[ 20  12  41 -34  20  -5   3  32 -33  27   2   2   0 -24  29  15  58 -24
 -11  -7   1  -6 -18  18  -4] | 7
[   9  -15   -8  -16    1   12   25 -117   28   14    7   -7  -99   -2
  -21  -12   12  -12  -13   11   32   -4   -9   -3   -7] | 9
[  18   10   11  -34   24   11   17  -80    6    8   -1    3 -127  -19
   -2    1  -13  -35  -13    9   28  -16   15    2   -3] | 11
[ 36  -3  19 -73  30  13  25 -12  -5  28  18  -8 -34 -31  29  -3  54 -31
 -16  -2   4  -4 -28  28  15] | 8
[ 26  12  22 -24  34  -8   8  21 -13  19  -2  -1 -31 -29  42  10  27 -27
 -12  -4  -6 -11  -2  17   8] | 7
[  8   5 -12 -21  -9  24   1 -87   1 -15  20  -1 -81   0 -17   4 -32  -6
  -6  16  -4  -3  37   6   0] | 12
[ 27   3  16 -49  23  10  20  -4 -13  30  21  -7 -13 -23  28   0  41 -25
  -8  -1   2  -1  -9  27  11] | 6
[ 29  12  29 -38  32  18  15  26  -5  28 -13   4 -60 -24  41  15  62 -34
 -12  -8   7  -9  -8   7   9] | 5
[ 28  -8 -11 -26  26  24  28 -16  43  48  29  -9  -3 -23  55 -16  57  -3
 -12  -9   1   0 -29  26  24] | 4
[ 23   0  -1 -42  16  -3  22 -15   6  27  21 -11 -15 -18  18 -19   7 -16
 -11   1  -1  -1 -14  23  15] | 6
[  0  -9  -8 -15   7  -4  12 -53  24  -4  16  -4  -3 -11  38 -18  16  11
  -6  -2 -15  -4 -26  11  24] | 6
[ 17  -3 -30   1  24  -8  21  20  55  30  12  -9  66 -13  51 -25 -10   8
  -4  -8 -16  -4 -15  31  31] | 0
[ 12  -5  14 -24  16 -11  13 -25 -15   5   7  -7 -15 -15  27  -9  44  -9
  -9   0  -7  -1 -27  15  14] | 7
[  2 -15 -28 -14  -2  -1  15 -78  55 -12  18  -6 -24  -9  27 -13 -29  13
  -5   6  -7  -4 -12   9  20] | 8
[ 18   2 -28  -6  25 -29  15  37  59  10  -3  -7  21 -22  63 -28 -63   5
  -9  -8 -30  -9 -10  13  40] | 2
[ 12  -1   7 -17  13  32  16 -59   1  26  31   1 -10  -9  23  15  72  -7
  -3  -4   6  -2   1  23   2] | 5
[  5   8  -5   3  16 -30 -10  -7   1 -38 -22   2 -60 -18  58 -13 -29   8
 -10   3 -41 -12   1  -8  31] | 8
[ 14  -8  -6 -34  13 -14  19 -62  23  -3   7  -7 -51 -17  34 -26  -6  -4
 -12   4 -10  -8 -26  10  25] | 8
[  14    1   12  -30   17   19    4  -58  -11   -6   -5    3 -127  -13
   -3   14   36  -22  -13    7   17  -10   10   -6   -8] | 12
[   8   19   31  -88   15   40    2  -43  -47    6   33   11 -108  -14
  -44   12    8  -35   -4   -1   18   -5   39  -12  -18] | 8
[ 11  -6 -20 -21  20  37  19 -88  52   7  28   4 -35 -14  60   3  46   9
  -5  -6  -7  -7   2  13  25] | 4
[  7  -2 -33  -4   6  -1  16   1  53   4  10  -5  17  -7  36 -22 -49   7
   1  -3 -15  -1  -1  11  33] | 3
[ -9 -11 -24  14  -4  24   8 -36  41 -11   5   1  -7   7  34   1  29  18
   5  -6  -8   2   5  -8  19] | 2
[ 12   0   4  16  13 -32  14  34   7  27  -1 -13  28 -13  27 -24  -2  -2
  -9  -4  -5   0 -34  17   9] | 5
[  2 -10  16  -8   7 -44   3 -41 -18 -21  -8  -8 -17 -14  34 -19  17   4
 -11   6 -26  -3 -36  10  21] | 9
[ 11 -12 -20  -5  12  15  25 -58  61  21   6  -5 -61  -9  24 -15  16  -2
 -11   0  18  -5 -19   1  11] | 6
[ 15  10 -10 -39  23  35  16 -73  29  19  37   5 -57 -18  40  -4  24  -5
  -6  -4  -4  -9  16  20  18] | 5
[ 24  -3  10 -29  22  -4  20  19   0  36   7  -9  21 -17  29 -15  49 -14
 -10  -6  -1   0 -35  24  14] | 4
[  13    3   -8  -44    8   20   21 -122   22   13   32   -1  -82   -8
  -10   -6  -19  -18   -9   11   12   -8   18   19    0] | 9
[  4  -8   2  -8   8 -15  13 -30  13  -1  -1  -7 -25 -10  28 -18  20   3
 -10  -1  -7  -3 -31   3  17] | 7
[ 16  10   5 -19  20 -15  11   9   4  16   6  -3   3 -16  19  -1 -11 -14
  -6  -6  -9  -9   6  16  10] | 4
[  7  16  22 -46  17   8   0 -36 -35   0   9   6 -88 -11 -32   4  -7 -26
  -5   3  16 -10  21  -4 -16] | 9
[ 13   7 -13 -26  21  18  18  21  41  21   9   0  -4 -12  44 -10  13  -2
  -4 -16  -8  -6  -3   3  28] | 0
[ 19  -3   1  -8  17 -17  19   5  10  36  13 -12  22 -16  28 -25   8  -6
  -9  -3   1   0 -28  24  12] | 5
[ 20  -2 -11 -22  21  13  23  18  41  34  14  -5   5 -16  55 -18  30  -2
  -9 -13  -5  -3 -26  13  29] | 1
[ -5  -8 -21   5   3  27  11 -85  48  -7  10   6 -54   1  37   6  31  13
  -1  -3  -1  -6   5  -5  16] | 4
[ 17  -5   4  -4  15  -7  18  23  13  25   2 -10  11 -16  44 -16  41  -4
 -10  -7  -4   0 -36  14  21] | 5
[ 19   4  26 -31  32 -11  10 -39 -21   5   3   0 -54 -29  43   5  45 -19
 -12   1  -6 -11 -13  20  11] | 8
[  0 -15 -56   5   3   2  20 -65  74 -21   1  -6 -52  -5  32 -17 -59  12
  -2   7 -10  -5   7  -1  34] | 6
[ 10 -11 -30   8  14  17  15  13  57   9   0  -6  32  -6  56  -7  39  14
  -3 -12 -17   0 -15   6  34] | 0
[  7   2  10   1   3 -18   5 -68 -24  -8  -1  -4 -60 -11  15  -4 -14  -8
 -11  14  -5  -6  -2  14   0] | 12
[ 13  -4   0 -18   5  17   4 -92  -2  -4  17  -1 -53  -9  24   9  45  -4
 -10   9  -5  -3   6  15   0] | 11
[ 14   4  27 -36  29   7   3 -36 -29  -3  -5   4 -81 -20  29   8  68 -20
 -11  -1   0  -9 -10   3   8] | 8
[ 24  14   5 -62  30  17   6 -30 -10   4  14   4 -65 -18   1   4   8 -25
  -9  -1  -3 -12  26  10   5] | 7
[  9  -7  -1 -14  11   7  16 -20  20  14  17  -6  -9 -12  38  -9  43   3
  -7  -5  -5   0 -23  11  17] | 5
[ 32   9  29 -52  34   3  11  11 -25  38  15   1  -3 -30  48  16  80 -30
 -15  -7  -1  -8 -26  32   0] | 7
[ 12   7   2 -38  18   9   1 -72 -17  -8  21   2 -39 -12  12  -2  25  -6
  -7   4 -16  -8  11  16  12] | 8
[  9   4 -13 -16   5   0  23 -26  30  26  14  -8 -43  -5 -11 -26 -50 -16
  -6   3  22  -4   0   6   1] | 6
[  3 -13  -6 -18   6 -10  17 -72  21   2  10  -7 -46 -10  16 -20  11  -2
 -11   5   3  -4 -26   8  11] | 8
[ 32  18  -7 -58  33  29  18 -25  15  31  25   1 -50 -20  10   4  -6 -29
  -9  -4   4 -11  38  19   9] | 5
[ 12   4  31 -33  24  -2   6 -46 -36  -2   4   2 -69 -21  19   6  52 -18
 -11   3   3 -10 -13  13   0] | 10
[ 15  -5   2 -12  21  -5  16  26  14  24  22  -9  52 -20  65 -19  52  22
  -7 -12 -24   2 -41  26  34] | 3
[ 11  -9 -43  14  11  13  18   4  62  20   4  -7  52   1  37 -10  11  11
  -2  -9  -8  -1  -5  11  25] | 0
[ 11 -23 -38  -6  18  14  18 -51  76 -23 -17  -3 -40 -13  90 -13  44  16
  -9  -1 -28  -5 -24  -2  56] | 4
[ 24 -11 -18 -33  18  42  33 -55  40  52  47  -8  -6 -15  35 -10  51  -4
  -8  -5  15   3 -13  28  11] | 4
[ -9  12 -11  28   0  15   8  21  29  13   1   3  -1  12   9   0 -18   6
   6 -12   6  -3  18  -8   9] | 1
[ 28  15  -3 -46  29  35  23 -18  21  32  15   3 -69 -15  22   6   0 -30
  -8  -6  12 -12  29  12  10] | 4
[  13    0  -13  -38   12   60   10 -112   27    3   26    6 -101   -3
    3   11   50   -7   -8    4   10   -6   33   -2    3] | 8
[ 11 -15 -26   3  10  38  18  -3  54  14  12  -5  28   1  49  -1  79  16
  -2 -12 -10   5 -14   7  33] | 0
[   8   -9   -1  -27   13   48    6 -113    5    5   41    5  -23   -7
   29   15  113   11   -5   -3   -6    0    2   18    8] | 6
[ 12 -19 -33 -21  15   1  18 -71  65 -15  10  -5 -28 -19  71 -14   2  13
  -9   2 -25  -7 -21  12  43] | 6
[  0  -3 -27  16 -11  28   9 -78  46 -13  15   1 -65   4  11   3 -28  10
   1   8   6  -2  21   1   6] | 10
[ 15   3  24 -31  29 -24   3 -54 -25  -4  11  -1 -32 -28  35   1  29 -11
 -11   4 -14 -12 -15  24   7] | 9
[  6   7  21 -21  17 -19  -8 -31 -34 -19   1   2 -42 -15  14   1  20  -8
  -8   3 -14 -10  -3   7   4] | 9
[  3  -3 -13  -9  16   2  12  32  25  11  18  -4  69  -9  62 -17  30  17
   3 -16 -30   3 -13  13  39] | 0
[ 14   9  -6  -8  22  30  17 -16  32  26  22   2 -11 -16  57   4  40  -1
  -5 -11  -7  -6   4  17  19] | 3
[ 10   8 -16 -20  16  11  10 -60  34  -6  18   4 -66 -16  36 -12 -41   0
  -6   6 -11 -11  15  13  20] | 8
[ 22  -9  -8 -31  25  13  22 -23  37  20  19  -8 -15 -24  67 -15  58   4
 -13  -7 -14  -3 -31  20  33] | 5
[ -1  -7 -13  -7   4  -6  13 -39  38  -2  10  -4 -24  -6  22 -18 -12   7
  -5  -2  -3  -4 -17   2  17] | 6
[  15   14   14  -58   19   23    7  -51  -20   -4   10    5 -127  -15
  -25    3   -5  -32  -10    8   17  -11   24   -2   -6] | 12
[  7 -16 -42 -11  11   1  17 -71  71 -19   3  -5 -39 -13  55 -15 -35  13
  -5   5 -18  -6  -5   3  41] | 6
[  4 -15 -26 -32   1  47  22 -91  56   9  31   0 -28   2  15  -4  34   6
   0  -3   5   0   6   3  19] | 3
[  1 -11 -39  -2   5  -6  16 -62  60 -13   0  -4 -30  -5  32 -19 -55  10
  -1   4 -12  -6   1   2  32] | 4
[ 16   4  28 -40  13 -12  11  35 -27  22   4  -7   6 -15  -3  -1  22 -25
  -7  -4   6  -1 -23  15  -3] | 6
[ 27   4  32 -48  24 -10  14  25 -21  25   9  -6  -2 -28  29   1  45 -27
 -13  -4  -1  -5 -28  25   6] | 7
[ 24   9  17 -27  29  -7   9  11 -20  23   9  -3   0 -25  47  10  40 -21
  -8  -5  -9  -6  -8  26  11] | 5
[ 14   3 -22 -14  21  -9  20  20  43  25  16  -7  32 -13  38 -26 -23   4
  -5 -10 -15  -6 -12  18  28] | 1
[ -3 -13   5  -6   6 -39   4 -19   4 -26  13  -7  48 -20  74 -23  23  25
  -7  -1 -48  -3 -54  24  40] | 7
[ 13 -16  -4   1   3 -20  19 -84  24   0 -19 -11 -89  -5  -5 -14   2 -11
 -20  12  17  -8 -29   1  -4] | 11
[ 15   7  14 -10  23  19   2  37  -5  13   8   4  29 -14  60  14  83   0
  -3 -14 -20  -2  -9  16  23] | 3
[  2   3 -31 -10   6  40   5 -76  46  -2  19   8 -80  -6  23   0 -24   6
   1   4  -1  -5  35  -3  15] | 7
[ 14   8  29 -60  23  17   3 -49 -41  -9  21   4 -79 -23   4   5  50 -22
  -9   2   1  -7   5   8   0] | 10
[ 26 -15 -10 -10  20  33  28 -29  42  53  27  -9   1 -15  43  -8  84  -2
 -11  -7  16   3 -32  21  10] | 4
[ -8  -5   4   2  -4   5  11 -69   3   1   7  -1 -42   5 -14   2  18   0
  -3   1  16  -3  -2  -4  -9] | 6
[ 22  11  25 -52  32   2  -8  31 -41   0  19   1  18 -25  40  13  62 -11
  -7  -9 -34  -4   2  19  16] | 6
[ 20   5 -24 -48  17  17  27 -23  53  26  34  -6 -22 -17  20 -22 -42 -10
  -7  -4  -2  -6   7  20  23] | 4
[ 24  16  25 -58  26  17   4  12 -33  29  30   1 -23 -24   1  10  28 -28
  -8  -3   4  -3  17  20  -9] | 7
[ 14  14   8 -45  20  10   1 -41 -22  -2  20   4 -43 -11 -19   5  -6 -20
  -5   0  -5 -10  34   9  -1] | 7
[ 23  11  21 -32  28   3   7  21 -32  19  13   0  -1 -22  37  12  55 -20
  -6  -6 -13  -5  -3  23  11] | 6
[  22    5   18  -40   30    8   20  -40    5   11  -11    2 -107  -23
   28    6   34  -32  -14    0   15  -14   -6    4    5] | 8
